Here is a tiny trained network, its code and every weight. The questions are about switching its units off for an input and a class, where a switched-off unit gives its printed mean instead of its output.

import numpy as np


def w(rows, s, z=0):
    codes = np.array(rows[::2]) - 128.0
    scale = np.full(codes.shape[1], s)
    scale[-1] = z or s
    return codes * scale


def f(y):
    return y / 2 * (1 + np.tanh(0.7978845608 * (y + 0.044715 * y**3)))


def log_softmax(a):
    a = a - a.max(-1, keepdims=True)
    return a - np.log(np.exp(a).sum(-1, keepdims=True))


def net(x, mask):
    res = np.array(x, float).reshape(1, 8) / 4 @ E
    y = f(res @ A[0][:, :-1].T + A[0][:, -1])
    res = res + np.where(mask, y, B[0][:, -1]) @ B[0][:, :-1]
    return log_softmax(res[-1] @ U[:, :-1].T + U[:, -1])


A, B = {}, {}
E = w([
[163,96,129,101,147,113,132,142,146,152,140],'x0',
[152,207,172,172,178,119,219,177,182,105,187],'x1',
[111,142,147,145,129,158,130,108,96,96,121],'x2',
[77,65,162,160,109,173,179,56,221,133,96],'x3',
[93,154,114,123,220,90,193,84,92,174,83],'x4',
[141,91,34,173,203,210,84,170,125,175,144],'x5',
[230,172,122,155,87,149,150,116,159,186,9],'x6',
[138,119,118,121,145,121,107,114,135,89,119],'x7',
],0.011)
A[0] = w([
[66,96,148,121,147,117,113,133,128,140,178,132],'n0',
[131,184,138,178,197,131,159,153,198,78,183,149],'n1',
[125,166,117,117,228,79,148,60,95,176,85,101],'n2',
[138,147,151,156,152,154,156,128,190,109,144,104],'n3',
[168,107,102,135,84,197,105,185,153,103,154,7],'n4',
[104,84,133,161,127,128,140,85,166,145,91,116],'n5',
[165,163,131,135,126,116,158,159,170,119,154,159],'n6',
[175,141,99,123,128,118,169,146,173,128,101,93],'n7',
[97,105,128,115,176,146,184,98,145,138,95,92],'n8',
[131,102,139,137,134,194,167,111,132,107,107,70],'n9',
[148,143,119,113,105,111,102,117,104,108,222,234],'n10',
[133,190,69,99,122,73,133,148,46,172,142,150],'n11',
[156,162,182,75,74,93,150,77,146,100,137,24],'n12',
[92,155,137,76,102,59,170,122,141,115,95,79],'n13',
[185,159,125,102,119,131,122,196,62,102,117,44],'n14',
[56,62,129,159,107,135,168,110,182,147,132,110],'n15',
[190,110,181,148,42,180,69,181,179,68,136,144],'n16',
[85,22,115,84,119,112,29,77,101,155,76,151],'n17',
[123,104,35,178,179,167,151,128,117,161,137,91],'n18',
[156,112,170,44,78,148,187,111,92,107,127,95],'n19',
[104,80,81,69,65,171,140,121,81,153,79,58],'n20',
[163,181,104,103,155,145,128,106,121,140,169,45],'n21',
[139,106,82,176,160,214,125,187,145,115,109,83],'n22',
[124,91,161,128,118,187,136,97,229,127,116,117],'n23',
[248,172,129,169,98,156,124,92,126,161,55,83],'n24',
],0.011,0.0019)
B[0] = w([
[73,48,67,126,137,113,137,86,102,126,155,182],'n0',
[177,143,184,187,162,102,74,82,128,169,176,215],'n1',
[27,71,193,176,40,210,132,172,215,143,88,221],'n2',
[193,127,181,148,110,102,82,153,77,166,100,179],'n3',
[109,99,126,93,112,137,135,151,167,153,104,181],'n4',
[149,140,126,161,135,114,110,157,102,67,99,182],'n5',
[130,111,178,124,123,147,99,148,118,149,137,176],'n6',
[121,133,128,138,143,100,123,104,87,145,149,175],'n7',
[102,102,188,103,116,102,140,195,137,100,106,183],'n8',
[147,180,136,116,147,136,143,151,92,115,122,166],'n9',
[107,101,110,132,138,154,177,135,109,104,151,185],'n10',
[141,122,138,133,140,106,120,171,110,51,74,204],'n11',
[161,152,112,46,89,138,142,66,106,142,115,203],'n12',
[147,139,98,65,115,167,140,78,163,128,148,190],'n13',
[204,115,147,102,125,118,147,197,111,44,48,186],'n14',
[174,96,79,125,170,77,129,143,94,58,59,198],'n15',
[67,90,150,184,94,212,156,151,184,152,98,227],'n16',
[146,160,178,156,117,104,106,139,79,179,150,239],'n17',
[135,153,84,1,86,145,129,75,170,136,120,207],'n18',
[133,165,119,92,125,155,157,110,144,136,159,181],'n19',
[165,168,192,175,105,86,85,113,101,162,115,192],'n20',
[139,164,122,120,121,111,112,151,112,140,96,150],'n21',
[158,204,128,33,104,173,133,84,138,147,147,202],'n22',
[168,151,105,139,152,146,159,164,118,38,97,206],'n23',
[70,48,36,169,219,132,192,71,69,133,224,253],'n24',
],0.0092,0.016)
U = w([
[219,145,120,128,144,101,124,227,134,69,31,88],'0',
[181,204,122,2,55,151,121,51,197,187,127,43],'1',
[75,84,189,181,53,173,124,198,250,193,79,132],'2',
[91,68,78,164,196,100,140,97,79,163,225,255],'3',
[215,197,222,200,105,77,60,133,101,249,147,97],'4',
],0.0086,0.0022)

Each question gives the input, the list of numbers given to net, and the class t.
The units are the neurons (one row each of A and B). Each row of codes is followed by its name. A weight is (code - 128) times the scale printed after its matrix; where a second scale follows, it is the last column's (A, B and U).
mask holds one flag per neuron, in row order. A switched-off neuron (its flag False) gives its mean, the last column of its row in B, instead of its output. The means were averaged over made-up inputs and are rounded, as every weight is.
A unit's drop is (log p(t) with every unit on - log p(t) with that unit switched off) / (log p(t) with every unit on - log p(t) with every unit switched off).
The circuit of an input: a set's keep is (log p(t) with only the set's units on - log p(t) with every unit switched off) / (log p(t) with every unit on - log p(t) with every unit switched off). Starting from the 12 units with the biggest drops (on a tie, the unit counted first), units are removed one at a time, each time the one whose removal leaves the highest keep (on an exact tie, the one counted first), for as long as the keep stays at least 0.8.
units of the circuit, in order: the units of the circuit, biggest drop first
unit that matters most: the unit with the biggest drop
k most important neurons: the k neurons with the biggest drops, biggest first
drop of u: that unit's drop, to one decimal
input [-1,6,-8,-3,-5,-7,7,7], class 1: 3 most important neurons => n12, n13, n0
input [-2,8,-5,-2,8,-4,6,-6], class 2: 2 most important neurons => n2, n17
input [6,-7,4,-5,-3,-2,0,-5], class 4: 2 most important neurons => n17, n20
input [-1,6,-4,-3,-5,-7,2,-5], class 1: units of the circuit, in order => n12
input [0,-7,3,3,3,-7,-6,2], class 1: 3 most important neurons => n24, n13, n12
input [8,7,-6,-6,-6,3,4,8], class 4: 3 most important neurons => n1, n2, n23
input [-6,5,-8,3,8,0,-8,6], class 2: 3 most important neurons => n2, n24, n8
input [1,-3,-7,5,0,-7,-7,2], class 1: 3 most important neurons => n24, n12, n13
input [-7,7,2,3,-5,3,2,-6], class 4: 3 most important neurons => n1, n2, n3
input [0,1,3,7,4,4,7,8], class 0: 3 most important neurons => n23, n5, n8
input [0,-3,3,-7,-8,-1,-8,-8], class 2: 2 most important neurons => n24, n16
input [-6,-1,-1,5,4,4,-4,-8], class 0: units of the circuit, in order => n24, n15
input [-1,2,-5,7,-2,-2,6,-1], class 0: drop of n23 => 0.6
input [-4,8,5,6,4,4,0,1], class 4: unit that matters most => n1
input [-7,8,-4,6,-1,5,8,-2], class 3: drop of n17 => 0.1
input [-8,-8,-2,5,5,4,5,8], class 4: drop of n20 => 0.5
